Below is a small trained network, with its code and all its weights. Each question gives an input and a class and asks what happens when units are switched off, that is, made to give their printed mean instead of their output.

import numpy as np


def w(rows, s, z=0):
    codes = np.array(rows[::2]) - 128.0
    scale = np.full(codes.shape[1], s)
    scale[-1] = z or s
    return codes * scale


def norm(h):
    return h / np.sqrt((h * h).mean(-1, keepdims=True) + 1e-5)


def f(y):
    return np.maximum(y, 0)


def log_softmax(a):
    a = a - a.max(-1, keepdims=True)
    return a - np.log(np.exp(a).sum(-1, keepdims=True))


def net(x, mask):
    res = np.array(x, float).reshape(1, 5) / 4 @ E
    u = 0
    for l in range(3):
        y = f(norm(res) @ A[l][:, :-1].T + A[l][:, -1])
        res = res + np.where(mask[u : u + 13], y, B[l][:, -1]) @ B[l][:, :-1]
        u += 13
    return log_softmax(norm(res)[-1] @ U[:, :-1].T + U[:, -1])


A, B = {}, {}
E = w([
[142,187,183,110,78,204],'x0',
[142,254,129,155,168,99],'x1',
[72,186,4,35,114,120],'x2',
[124,52,173,126,5,67],'x3',
[56,192,221,132,144,105],'x4',
],0.0047)
A[0] = w([
[73,144,224,135,46,35,93],'L0N0',
[66,94,122,90,172,158,158],'L0N1',
[116,86,63,190,169,51,75],'L0N2',
[193,118,192,139,183,139,173],'L0N3',
[191,117,121,218,190,151,61],'L0N4',
[56,243,229,62,110,225,9],'L0N5',
[116,112,65,104,3,160,107],'L0N6',
[70,245,166,136,241,215,41],'L0N7',
[157,59,97,113,46,173,109],'L0N8',
[180,129,83,98,161,134,21],'L0N9',
[242,246,182,154,115,151,131],'L0N10',
[243,243,180,155,103,155,101],'L0N11',
[51,111,159,152,242,69,62],'L0N12',
],0.0056,0.0016)
B[0] = w([
[97,50,246,148,156,154,227],'L0N0',
[78,135,147,131,173,132,176],'L0N1',
[140,114,107,123,171,64,204],'L0N2',
[63,92,96,133,183,145,199],'L0N3',
[125,107,193,49,214,137,193],'L0N4',
[52,151,70,141,110,194,215],'L0N5',
[169,127,106,31,136,109,198],'L0N6',
[254,161,196,81,71,105,255],'L0N7',
[211,92,122,179,119,116,198],'L0N8',
[53,99,116,129,108,120,161],'L0N9',
[42,153,107,197,182,135,217],'L0N10',
[37,159,100,179,178,141,208],'L0N11',
[191,195,148,156,135,104,207],'L0N12',
],0.0084,0.0042)
A[1] = w([
[168,169,101,84,56,242,150],'L1N0',
[124,111,162,126,142,89,42],'L1N1',
[90,152,59,152,159,199,46],'L1N2',
[68,239,52,136,119,162,45],'L1N3',
[157,254,127,199,53,184,1],'L1N4',
[117,18,147,152,145,87,91],'L1N5',
[188,124,67,156,59,90,84],'L1N6',
[68,73,200,148,76,183,107],'L1N7',
[191,90,91,120,121,84,93],'L1N8',
[185,60,107,141,164,239,127],'L1N9',
[100,90,64,173,41,87,113],'L1N10',
[35,234,175,114,87,189,14],'L1N11',
[180,125,130,219,73,78,95],'L1N12',
],0.0071,0.0015)
B[1] = w([
[121,152,95,105,11,100,191],'L1N0',
[115,132,103,124,74,117,169],'L1N1',
[89,148,115,187,85,61,192],'L1N2',
[119,134,164,195,43,172,240],'L1N3',
[48,60,162,71,247,123,191],'L1N4',
[171,104,159,64,58,185,254],'L1N5',
[150,157,68,148,130,61,168],'L1N6',
[118,130,120,145,217,2,223],'L1N7',
[115,156,70,133,141,167,198],'L1N8',
[97,95,194,156,46,83,199],'L1N9',
[174,202,146,66,174,127,163],'L1N10',
[59,119,112,120,176,213,244],'L1N11',
[52,143,119,124,89,124,163],'L1N12',
],0.0097,0.0041)
A[2] = w([
[108,99,127,128,36,63,99],'L2N0',
[152,249,184,131,81,63,117],'L2N1',
[213,220,156,107,223,208,2],'L2N2',
[94,192,175,100,128,211,63],'L2N3',
[60,156,31,125,170,161,62],'L2N4',
[176,137,91,37,249,158,55],'L2N5',
[17,91,106,111,115,158,47],'L2N6',
[200,113,94,115,46,225,85],'L2N7',
[115,63,162,176,137,255,151],'L2N8',
[187,140,14,193,126,214,105],'L2N9',
[48,119,254,68,111,151,140],'L2N10',
[20,134,227,241,229,174,140],'L2N11',
[205,122,128,72,82,189,30],'L2N12',
],0.0069,0.0019)
B[2] = w([
[159,68,128,47,140,191,171],'L2N0',
[219,129,183,212,107,191,163],'L2N1',
[163,84,69,98,119,10,160],'L2N2',
[104,104,57,143,174,91,167],'L2N3',
[85,157,170,140,180,145,172],'L2N4',
[179,198,131,93,150,55,162],'L2N5',
[149,122,81,132,189,146,168],'L2N6',
[136,135,102,102,30,152,152],'L2N7',
[34,138,183,114,178,88,169],'L2N8',
[129,86,209,171,106,172,144],'L2N9',
[86,101,147,215,173,119,211],'L2N10',
[108,208,21,83,96,202,254],'L2N11',
[108,137,97,164,75,145,145],'L2N12',
],0.012,0.0087)
U = w([
[40,184,89,168,179,174,189],'0',
[179,95,81,76,9,156,140],'1',
[176,168,149,195,104,146,3],'2',
[207,179,84,97,164,65,123],'3',
[110,28,190,121,120,115,116],'4',
],0.012,0.0046)

Each question gives the input, the list of numbers given to net, and the class t.
The units are the neurons (one row each of A and B). Each row of codes is followed by its name. A weight is (code - 128) times the scale printed after its matrix; where a second scale follows, it is the last column's (A, B and U).
mask holds one flag per neuron, layer by layer. A switched-off neuron (its flag False) gives its mean, the last column of its row in B, instead of its output. The means were averaged over made-up inputs and are rounded, as every weight is.
A unit's drop is (log p(t) with every unit on - log p(t) with that unit switched off) / (log p(t) with every unit on - log p(t) with every unit switched off).
The circuit of an input: a set's keep is (log p(t) with only the set's units on - log p(t) with every unit switched off) / (log p(t) with every unit on - log p(t) with every unit switched off). Starting from the 12 units with the biggest drops (on a tie, the unit counted first), units are removed one at a time, each time the one whose removal leaves the highest keep (on an exact tie, the one counted first), for as long as the keep stays at least 0.8.
units of the circuit, in order: the units of the circuit, biggest drop first
most important unit: the unit with the biggest drop
k most important neurons: the k neurons with the biggest drops, biggest first
k most important neurons of layer l: the k neurons of layer l with the biggest drops, biggest first
drop when u is switched off: that unit's drop, to one decimal
input [-1,-1,0,-7,2], class 3: most important unit	L0N7
input [-5,-1,7,7,-1], class 3: units of the circuit, in order	L1N10, L1N3
input [-2,0,-3,-7,3], class 3: units of the circuit, in order	L0N7, L2N2
input [-7,-4,1,6,4], class 4: 2 most important neurons	L0N0, L2N11
input [6,-2,4,6,1], class 1: units of the circuit, in order	L0N8, L0N10
input [7,0,5,8,2], class 4: 4 most important neurons	L0N0, L0N6, L2N11, L1N0
input [-2,0,-5,-7,3], class 3: 2 most important neurons	L0N7, L2N2
input [-5,-4,8,4,-3], class 3: 3 most important neurons	L1N10, L1N3, L2N5
input [-8,3,-4,5,6], class 4: 3 most important neurons of layer 0	L0N10, L0N11, L0N5
input [2,-1,6,-7,-2], class 1: 2 most important neurons	L1N0, L0N10
input [-5,-3,5,2,3], class 1: 4 most important neurons of layer 1	L1N11, L1N4, L1N5, L1N7
input [-2,5,-6,7,-3], class 4: 3 most important neurons	L1N5, L1N11, L0N5
input [-3,-8,3,-7,-4], class 4: 2 most important neurons	L2N11, L0N7
input [-6,6,-1,7,8], class 2: units of the circuit, in order	L2N1
input [-5,2,2,1,-8], class 3: 2 most important neurons	L0N0, L1N3
input [6,6,8,6,-5], class 1: 2 most important neurons	L0N6, L1N0
input [-3,-2,-1,-2,5], class 2: 2 most important neurons	L2N1, L0N7
input [-2,-4,-1,-2,-1], class 4: 2 most important neurons of layer 0	L0N7, L0N1
input [-3,-3,8,6,6], class 4: 2 most important neurons	L2N11, L0N0
input [-3,3,0,2,-1], class 1: most important unit	L1N4
input [0,-8,1,-5,-2], class 4: 2 most important neurons of layer 0	L0N1, L0N7
input [1,-8,1,-1,2], class 1: drop when L0N11 is switched off	0.3
input [2,4,2,2,-5], class 2: drop when L0N10 is switched off	0.1
input [-2,-7,-7,-1,-3], class 4: drop when L0N7 is switched off	0.1
input [-6,-6,-5,-4,-8], class 4: drop when L2N11 is switched off	0.8
